Each row has a name. Each piece below is followed by the name of the row it came from, unless a question asks for something else. Each question is about the rows just above it.

bof: [151 172 167 116 140 185 155 149 142  71 148 147 105 124  76 158  99 152
 151 166 126 162 163  89 112 130 137 155  89 145  62  91 115 122 104 166]
zimez: [104 148  71 172 145 158 151 151 166 142 163 105 149  76 167 155 124  91
 115 155 152 162 122  89  90  99 126  62 185 140 166 116 130 112 147 137]
fuv: [103 155  64 116 166 150  96 101 156 108  97 158 139 125 104  85 151 112
 152 142 150  94 118 157 159  85 150 116 149 159  86 113 158 104 106 120]
Among the named rows, does one hold [155 149 142  71 148] next to each other, in this order?	yes
Among the named rows, does one hold [ 96 101 156] next to each other, in this order?	yes
[ 76 147 148 142 162  99 152 104  71 105 140 112  89 115 167 158  91 130
 149 126 116 151 124 137 185 172  89 145 155  62 166 163 122 155 151 166] is which row reordered?	bof
Does one of the named rows hold [124 105 147] side by side, in this order?	no
Which row holds these entries in another order? [ 62  71  76  89  90  91  99 104 105 112 115 116 122 124 126 130 137 140
 142 145 147 148 149 151 151 152 155 155 158 162 163 166 166 167 172 185]	zimez
Among the named rows, does one hold [156 101] next to each other, in this order?	no
Does one of the named rows hold [90 98] side by side, in this order?	no

bof: [151 101 154 108]
tur: [101 109 151 154]
nunu: [ 70 128 171 160]
Is [151 100] printed in one of the named rows, side by side and in this order?	no
Among the named rows, does one hold [109 151] next to each other, in this order?	yes
[109 151 154 101] is which row reordered?	tur
Put [108 154 101 151] back in order: which row is it?	bof
Among the named rows, does one hold [108 154 101 151] next to each other, in this order?	no
[ 70 128 160 171] is which row reordered?	nunu

Vasak: [104 141 190 130]
nunu: [160 106 147  94]
pesu: [ 65 111 164 115]
tur: [ 87 169  79 166]
sibo: [111  64 115 164]
fuv: [133 114 179 117]
tomav: [132 159 125  79]
Sif: [ 84 203 135  88]
dodud: [130 190 142 104]
bof: [131  72 140  81]
Which row holds these entries in another order? [164 111 115  64]	sibo
Put [104 130 142 190] back in order: which row is it?	dodud

Sif: [130 125 126 111 142 142 107]
dodud: [126 111 107 125 142 130 127]
tur: [120 143 105 153 108 130 139]
bof: [126 125 127 142 110 130 107]
fuv: [122 130  88 143 125 128 137]
Among the named rows, does one hold [128 142] next to each other, in this order?	no
Does one of the named rows hold [122 130  88] side by side, in this order?	yes
[107 130 110 142 127 125 126] is which row reordered?	bof
[125 142 111 107 126 127 130] is which row reordered?	dodud

Vasak: [121 100  87 172 172 157]
sibo: [197 195 102  88  87 127]
nunu: [197 195 102  88  88 127]
Among the named rows, does one hold [127  87  88 102] next to each other, in this order?	no
Does one of the named rows hold [197 195 102] side by side, in this order?	yes
Among the named rows, does one hold [87 88] next to each other, in this order?	no
[ 88  88 127 197 195 102] is which row reordered?	nunu
Among the named rows, does one hold [173 172 157] next to each other, in this order?	no
Is [ 88 127] printed in one of the named rows, side by side and in this order?	yes
[ 88  88 102 127 195 197] is which row reordered?	nunu

Pumi: [161 124 122 126 143 120 128 125 123 161 121 125 121 138 173 153 140 156
 158 124 145 124 148 163 166 125 158 163 137]
tomav: [154 113 147 133 119 113 116 147 165 118 155 115 161 120 110 115 119 113
 154 174 117 171 170 157 147 152 112 144 162]
zimez: [ 89 174  99 148 172 173 171 148 118 168 132 169 135 169 176 172 173 174
  89 122 173 119 124 129 104 104 174 113 129]
dodud: [138 124 148 153 128 124 125 161 156 126 163 122 173 125 121 120 124 124
 137 163 123 158 158 161 145 143 121 140 166]
sibo: [135 125 140 154 132 125 127 163 154 127 164 126 170 130 125 123 131 127
 134 161 129 159 161 162 146 142 124 141 173]
nunu: [ 99 156 111 139 148 154 151 132 102 149 117 152 112 150 157 154 153 155
  93 104 150 107 103 113 115 112 151 119 111]
pesu: [119 122 122 118 115 125 121 103  97 117  99 122  88 117 124 120 114 120
 118  88 118  94  92  95 121 117 122 123  91]
tur: [131 109 122 111 104 109 111  98 108 107  95 109  91 104 107 112 106 110
 131  92 110  99 101  97 124 121 110 119  94]
fuv: [160  70 150 109  78  74  74 107 127  74 118  74 111  81  73  74  74  74
 163 115  75 121 115 121 148 147  73 135 113]
Vasak: [125  88 117  97  99 118 123  94 103 119 121 115 117 120 122 114 118  92
  91 124  95  88 119 122 122 117 122 118 121]
Among the named rows, does one hold [ 93 155 153] next to each other, in this order?	no
Is [164 126] printed in one of the named rows, side by side and in this order?	yes
Among the named rows, does one hold [161 120] next to each other, in this order?	yes
Does one of the named rows hold [158 123 163 137 124] side by side, in this order?	no
Put [143 121 140 166 138 124 148 153 128 124 125 161 156 126 163 122 173 125
 121 120 124 124 137 163 123 158 158 161 145] back in order: which row is it?	dodud
[124 120 114 120 118  88 118  94  92  95 121 117 122 123  91 119 122 122
 118 115 125 121 103  97 117  99 122  88 117] is which row reordered?	pesu
Is [113 117 147] printed in one of the named rows, side by side and in this order?	no

nunu: [74 84 85 82 80 95 97 71 92 83 72 82 91 76 84 87]
sibo: [119 120 104 118 127 123  98 132  97 111 132 117 103  99  93  97]
pesu: [ 90 112  68  91 104 116  67 104  64  97 115  94  72  58  62  61]
bof: [187 202 148 166 178 198 147 176 144 189 182 185 156 146 150 144]
Vasak: [ 67  79  80  92 100  86  76  95  75  78 106  74  73  67  71  73]
tur: [146 161 152 181 201 163 135 190 134 157 206 151 134 130 134 133]
zimez: [ 90  62  67  97  94 115  68  91  58  61 104  72 116 105  64 112]
dodud: [ 66  58 101 102 101  61  90 106  94  68 110  68  84  96  92  96]
fuv: [ 93  78 128 109  93  77 131  98 138  90  90  92 123 136 132 137]
Sif: [127 106 139 109  92 107 150  95 151 118  80 124 147 154 149 152]
tomav: [169 154 186 171 161 147 185 161 191 165 156 165 182 196 194 193]
Pumi: [126 164 116 149 163 159 112 153 114 149 176 132 113  99 117 108]
[ 90  97  64 115  91 116  62  68  94  67  58 104 112  61 104  72] is which row reordered?	pesu
Is [190 135] printed in one of the named rows, side by side and in this order?	no
Is [ 58  72  94 115  97] printed in one of the named rows, side by side and in this order?	no

tur: [130  67 143 126 181 130 124 195 138 150]
sibo: [164 161 104 148 125  57 124 122  72 121]
zimez: [122  85 171 116 185  84 165 114 107 135]
bof: [119  92 132 130 194  79 177  96 136 128]
Vasak: [185 135 165 116  85 107 122 171 115  84]
Sif: [115 189 133 150 149 117 139  65  72 136]
Among the named rows, does one hold [ 56 124 122  72 121] next to each other, in this order?	no
[ 57  72 104 121 122 124 125 148 161 164] is which row reordered?	sibo
Is [119  92 132 130 194] printed in one of the named rows, side by side and in this order?	yes
Among the named rows, does one hold [177  95] next to each other, in this order?	no
[121  72 122 124  57 125 148 104 161 164] is which row reordered?	sibo
Does one of the named rows hold [164 161 104 148] side by side, in this order?	yes
[185  84 165 114 107 135 122  85 171 116] is which row reordered?	zimez

Vasak: [131 133 126 126]
Sif: [131 133 127 126]
pesu: [128 134 131 135]
tomav: [149 113 162  83]
nunu: [129 123 131 130]
Pumi: [123 119 123 122]
dodud: [133 123  89 131]
bof: [ 58 131 166 112]
Among the named rows, does one hold [126 127 133 131] next to each other, in this order?	no
Is [128 134] printed in one of the named rows, side by side and in this order?	yes
Put [ 83 149 113 162] back in order: which row is it?	tomav
Which row holds these entries in another order? [131 127 133 126]	Sif

Pumi: [ 93 103 130 131]
pesu: [ 87 126 153 150]
fuv: [127 150 153  87]
tomav: [138 154 135 137]
nunu: [ 92 103 130 131]
sibo: [140 149 124 131]
zimez: [135 148 127 133]
Sif: [104 109 131 130]
tur: [142 112 115 113]
dodud: [154 117 111 108]
Vasak: [200 142  93  95]
bof: [106 141 145 147]
Among the named rows, does one hold [104 109] next to each other, in this order?	yes
Does one of the named rows hold [142 112 115] side by side, in this order?	yes
Put [150 153 126  87] back in order: which row is it?	pesu
Put [200  93  95 142] back in order: which row is it?	Vasak
Among the named rows, does one hold [126 153 150] next to each other, in this order?	yes

bof: [128 144 128 128 130 126 127 127 128 128 129 129 154 182 128 129 136 128
 128 126 126 128 128 129 134 128 129 127 156 127 128 129 128 127 128 171
 128 129 128 127 129 129 129 130 129 143 127 130 128 128 182 170 131]
tur: [128 183 132 129 129 127 128 129 128 130 128 129 128 138 129 127 179 129
 129 129 127 128 128 128 129 130 127 128 178 129 128 128 127 138 130 163
 129 126 128 150 129 128 129 127 128 129 128 127 131 131 151 131 165]
dodud: [128 129 127 128 127 184 126 127 129 136 157 157 129 128 133 128 127 182
 131 128 128 129 172 125 128 172 128 130 128 129 128 128 130 127 132 127
 129 141 128 130 126 129 129 126 129 143 128 128 127 129 180 171 130]
Pumi: [175 164 128 127 127 129 137 128 130 129 128 128 129 128 129 127 128 127
 128 184 127 128 128 128 131 128 164 129 127 132 128 128 127 148 130 128
 128 149 129 128 125 128 128 128 179 126 127 128 128 141 129 128 129]
fuv: [128 128 129 129 165 128 127 127 181 127 127 128 132 128 126 129 128 129
 128 129 127 184 130 159 154 126 130 127 130 127 128 127 127 129 129 128
 148 129 126 126 128 128 127 138 128 140 129 177 128 133 129 128 129]
sibo: [132 128 141 129 129 164 128 127 127 129 149 127 128 132 126 127 128 129
 128 164 175 137 128 127 129 128 128 130 184 128 129 129 127 128 128 128
 128 129 128 127 128 179 128 128 128 128 127 130 128 148 125 128 128]
tomav: [126 130 130 129 129 128 145 127 127 134 129 128 128 128 129 130 129 127
 140 180 172 129 127 128 129 128 157 128 128 127 126 183 127 129 127 128
 127 129 156 127 128 128 169 126 128 126 127 128 135 127 127 129 127]
pesu: [128 149 164 127 128 125 141 128 128 130 129 128 128 126 129 128 164 130
 127 128 128 127 129 129 128 128 132 129 137 128 128 129 128 179 128 131
 127 128 127 184 129 128 127 128 127 128 129 128 148 129 128 127 175]
zimez: [127 130 129 129 153 128 128 128 143 127 129 127 181 157 128 126 128 128
 127 129 127 134 128 128 169 129 129 130 131 128 129 128 127 127 129 136
 128 127 126 128 129 126 126 129 129 181 128 132 128 128 145 173 130]
Vasak: [128 127 128 128 129 137 128 128 128 182 161 129 127 127 127 129 127 131
 178 140 129 127 130 126 127 149 128 126 126 128 128 131 128 128 127 126
 129 176 168 127 129 127 150 127 128 131 128 129 128 127 127 127 129]
nunu: [127 155 157 128 125 128 137 129 126 129 129 127 128 129 128 129 170 129
 126 128 127 127 128 127 129 128 133 127 141 128 129 128 130 173 127 133
 127 129 127 183 128 127 126 127 129 127 127 129 144 130 128 127 180]
Sif: [128 129 127 128 127 184 126 127 129 136 157 157 129 128 133 128 127 182
 131 128 128 129 172 125 128 172 128 130 128 129 128 128 130 127 132 127
 129 141 128 130 129 128 128 126 130 128 141 128 128 128 128 129 128]
Which row holds these entries in another order? [128 127 129 135 128 128 128 157 128 127 127 126 128 127 126 128 156 127
 129 126 129 127 128 128 127 127 128 128 129 129 140 134 127 183 145 180
 169 128 172 127 127 129 130 129 129 129 129 127 130 127 128 126 130]	tomav
Put [127 131 127 129 129 127 128 129 128 129 128 128 128 175 128 164 149 129
 184 128 130 128 127 127 164 130 128 128 128 127 128 128 128 128 126 137
 128 128 129 128 125 132 129 179 148 128 129 128 127 141 128 127 129] back in order: which row is it?	pesu
Among the named rows, does one hold [129 128 145] next to each other, in this order?	yes
Does one of the named rows hold [128 128 126 130] side by side, in this order?	yes
[128 127 148 130 128 128 149 129 128 125 128 128 128 179 126 127 128 128
 141 129 128 129 175 164 128 127 127 129 137 128 130 129 128 128 129 128
 129 127 128 127 128 184 127 128 128 128 131 128 164 129 127 132 128] is which row reordered?	Pumi

sibo: [147  99 106  94  99 109  92 129]
fuv: [139 120 120 110 105 178  87 115]
pesu: [ 85 120  83 120 124  65  99 135]
Sif: [138 155 150 115 136 129 131 112]
Vasak: [ 94 144 125 129 145 146 112 128]
dodud: [178 153 134 134 157 151 176 124]
zimez: [147  99 148  94  99 109  92 129]
Pumi: [115 182 141 120 203 171 150  84]
tur: [165 182 141 120 203 171 150  84]
Among the named rows, does one hold [94 99] next to each other, in this order?	yes
Does one of the named rows hold [124 176] side by side, in this order?	no
Does one of the named rows hold [134 153 178] side by side, in this order?	no
Among the named rows, does one hold [178 105 110] next to each other, in this order?	no

Vasak: [139 136 133 148 136 191  62 119 131 132 146 133 166]
sibo: [139 148 136 153 156 129  99 147 143 120 127 116 142]
zimez: [153 142 141 168 157 130  92 158 140  86 125 140 135]
tomav: [132 141 121 149 109 110 111 120 102 136 161 135 155]
tur: [139 136 133 148 136 191  62 119 131  97 159 106 115]
nunu: [116 150 129 147 135 141 117 120 153 116 116 116 141]
pesu: [139 136 133 148 136 191  62 127 139 113 118 137  99]
Which row holds these entries in another order? [102 109 110 111 120 121 132 135 136 141 149 155 161]	tomav
Is [113 117 137] printed in one of the named rows, side by side and in this order?	no
Is [109 110] printed in one of the named rows, side by side and in this order?	yes
Does one of the named rows hold [156 129] side by side, in this order?	yes
Among the named rows, does one hold [135 141] next to each other, in this order?	yes

sibo: [173 128 140 170 156 184 142 161 141 130 121 179 142 108 126  53 118 106
 166 107 117]
bof: [107 121 161 171 142 156 107 118 108 130 184 126 142  53 140 141 173 166
 179 117 128]
dodud: [126 173 179 184 107 128 117 156 170 141 142 166 161 118 140  53 121 108
 142 107 130]
nunu: [165  95  71 151 175 129 164 139 103 114 125 162 111 147 140 145 116 106
 187 172  84]
tomav: [112 163 145 144 101 159 126 165 147 145 142 135 171 103 123 105 108 126
 134 115 153]
[117 173 128 140 170 156 184 142 161 141 130 121 179 142 108 126  53 118
 106 166 107] is which row reordered?	sibo
Does one of the named rows hold [179 121] side by side, in this order?	no
Is [142 108] printed in one of the named rows, side by side and in this order?	yes
Put [ 53 107 107 108 117 118 121 126 128 130 140 141 142 142 156 161 166 170
 173 179 184] back in order: which row is it?	dodud
[142 166 161 118 140  53 121 108 142 107 130 126 173 179 184 107 128 117
 156 170 141] is which row reordered?	dodud
Is [161 118 141  53] printed in one of the named rows, side by side and in this order?	no

tur: [ 91 129 122 114 130 126 122 121 129 133 133 127 147 139 133 123 101 126
  83  85 124 126 132 127 120 143 130 107 132 136 125 120 128 129 134 108
 121 156 120 122 120  66 130  96 127 123 139 119 131 136 135 124]
tomav: [124 116 138 149 132 131 135 123 106  96 127 109  84 150 148 133 129 128
 119  97 129 132 118  90 117 143 125 147 129 119 126 134 129 106 143 140
 153 107 120  91 125 137 128 123 120 150 112 122 113 136 117 123]
pesu: [148  89 119 160 132 103 160 118 120 143 130 128 129 132 133 126 128 135
 115 171 133 126 111 116 131 155 129 165 121 136 130 125 132 127 125 141
 150 100 128 131 144 123 112 138 130 145 139 133 154 125 137 117]
Sif: [120  65 119 118 124 132 145 112 130 114 120 121 105 131 167 132 163 133
 126 132 133 126 140 116 124  95 132 130 130 133 126 132 133 129 107 118
 123 118 118 124 126 128 136 131 128 104 121 118 135 118 139 117]
dodud: [148  89 119 160 132 103 160 118 120 143 130 128 129 129 133 126 128 135
 115 171 133 126 111 116 131 155 129 165 121 136 130 125 132 127 125 141
 150 151 128 131 144 123 112 138 130 145 139 133 154 125 137 117]
Does one of the named rows hold [114 136] side by side, in this order?	no
Is [148  89 120 160] printed in one of the named rows, side by side and in this order?	no

sibo: [ 90 119 124 123 111 125 110  78]
bof: [111 134 114 100  76 105 119 102]
tomav: [134 132  62 113  94 114 116 138]
pesu: [123 125  79 111  90 110 119 123]
Vasak: [118 125 126 112 124  90 110  77]
Pumi: [123 125  79 111  90 110 119 122]
zimez: [125 126  77 112  90 110 119 124]
tur: [112 132 108 102  78 105 119 105]
dodud: [124 126  78 111  90 110 119 123]
nunu: [102 155 149  86  59 101 113  87]
Which row holds these entries in another order? [ 78  90 110 111 119 123 124 125]	sibo
Is [112  77] printed in one of the named rows, side by side and in this order?	no
Put [110 124  77 118  90 125 112 126] back in order: which row is it?	Vasak
[123 124 126  78 111  90 110 119] is which row reordered?	dodud
[ 77  90 110 112 119 124 125 126] is which row reordered?	zimez

fuv: [126 138 167  56 110  85 169  73  87]
Sif: [129  93 126  60 129 159 111 161 114]
dodud: [ 74 126 138 110 169  87 167  85  56]
pesu: [111 126 128 161 129 114 159  60  93]
Does one of the named rows hold [ 74 127] side by side, in this order?	no
Is [ 56 110  85 169  73] printed in one of the named rows, side by side and in this order?	yes
[167  85  56  74 126 138 110 169  87] is which row reordered?	dodud
Does one of the named rows hold [129 158 111] side by side, in this order?	no
[167  56 110  85 169  73  87 126 138] is which row reordered?	fuv
Put [129 114 159  60  93 111 126 128 161] back in order: which row is it?	pesu

fuv: [153 102 117 171]
bof: [149 202 153 102]
sibo: [103 202 149 153]
Put [102 153 202 149] back in order: which row is it?	bof
Does one of the named rows hold [102 153 202] side by side, in this order?	no
Is [202 149] printed in one of the named rows, side by side and in this order?	yes

nunu: [102 201  99 116 100 101 105 136  52  98  52  56]
dodud: [114 174 107 134 110  98 113 135  69 103  79  64]
tur: [132 123 133 129 132 131 133 118 113 139 101 130]
pesu: [116 179 116 125 111 102 111 110  80 100  97  78]
Pumi: [121 201 118 128 122 115 119 100  64 118  71  82]
Vasak: [116 111  97 116 100  78 102 111  80 179 126 110]
Among the named rows, does one hold [113 135  69] next to each other, in this order?	yes
Among the named rows, does one hold [201  99 116 100 101] next to each other, in this order?	yes
Does one of the named rows hold [ 99 116 100 101] side by side, in this order?	yes
Which row holds these entries in another order? [ 78  97 100  80 110 111 102 111 125 116 179 116]	pesu

nunu: [156 185 189 190 141]
zimez: [ 76 167 172 176 134]
dodud: [134 168 172 176  76]
pesu: [161 185 181 186 124]
Put [141 156 185 189 190] back in order: which row is it?	nunu
Put [190 141 156 189 185] back in order: which row is it?	nunu
[185 156 189 190 141] is which row reordered?	nunu
Does one of the named rows hold [184 181 186 124] side by side, in this order?	no
[168 172 176  76 134] is which row reordered?	dodud
Among the named rows, does one hold [156 185 189] next to each other, in this order?	yes
Among the named rows, does one hold [167 173 176] next to each other, in this order?	no

Vasak: [152 119 133 124 143 133 129 155 110 171 127 113 118 142 125 139 136 136
 160 142 148 134 116 168 134 158]
dodud: [118  98 145 150 124 125 105 126 126 137 115  99 107  98 152 136 147  93
 122 108 144 102 153 123 142  93]
Sif: [ 82 127 107 129 116 129  70  83 123  78 138 125 108 131  79 116  95 112
  73 118 108 136 118 117 135 110]
nunu: [121 128 118 136 107 147 101 108 132 120 145 147 107 113 102 134 124 153
  98 140 132 115 137 135 115 112]
sibo: [145 105 160 101 118 114 150 142 103 137 112 113 130 140 140 140 156 129
 143 108 157  98 100 112 126 118]
Pumi: [153 125 112 131 141 111 134 105 110 137 107 104 134 131 134 112 134  94
 104 130 142 102 133 138  87  85]
tomav: [104 133 134 134 111 141  94 110 130 102 142 137 105 112  85 152 107 125
  87 134 131 131 134 138 104 112]
tur: [124 103 137  99 117 109 127 123 102 129 109 106 123 154 135 112 133 117
 130  93 142 106  94 101 159 121]
bof: [141 123 144 119 148 114 166 140 113 141 103 110 155 148 169 122 141 111
 159 117 124 132 111 119 145 149]
fuv: [165 121 156 135 121 135 163 162 126 168 140 138 143 130 160 130 162 160
 173 134 155 108 129 130 117 134]
zimez: [118 126 122 108 144 115 136 125 124 123  99  98 142 145 146  93 126  98
 137 102  93 152 105 107 153 150]
Put [ 85 153 125 112 131 141 111 134 105 110 137 107 104 134 131 134 112 134
  94 104 130 142 102 133 138  87] back in order: which row is it?	Pumi
[104 112 104 133 134 134 111 141  94 110 130 102 142 137 105 112  85 152
 107 125  87 134 131 131 134 138] is which row reordered?	tomav
Does one of the named rows hold [103 137 112 113 131] side by side, in this order?	no
Which row holds these entries in another order? [150 153 107 105 152  93 102 137  98 126  93 146 145 142  98  99 123 124
 125 136 115 144 108 122 126 118]	zimez
Does one of the named rows hold [131 134 104] side by side, in this order?	no
[110 135 117 118 136 108 118  73 112  95 116  79 131 108 125 138  78 123
  83  70 129 116 129 107 127  82] is which row reordered?	Sif
Is [132 120] printed in one of the named rows, side by side and in this order?	yes

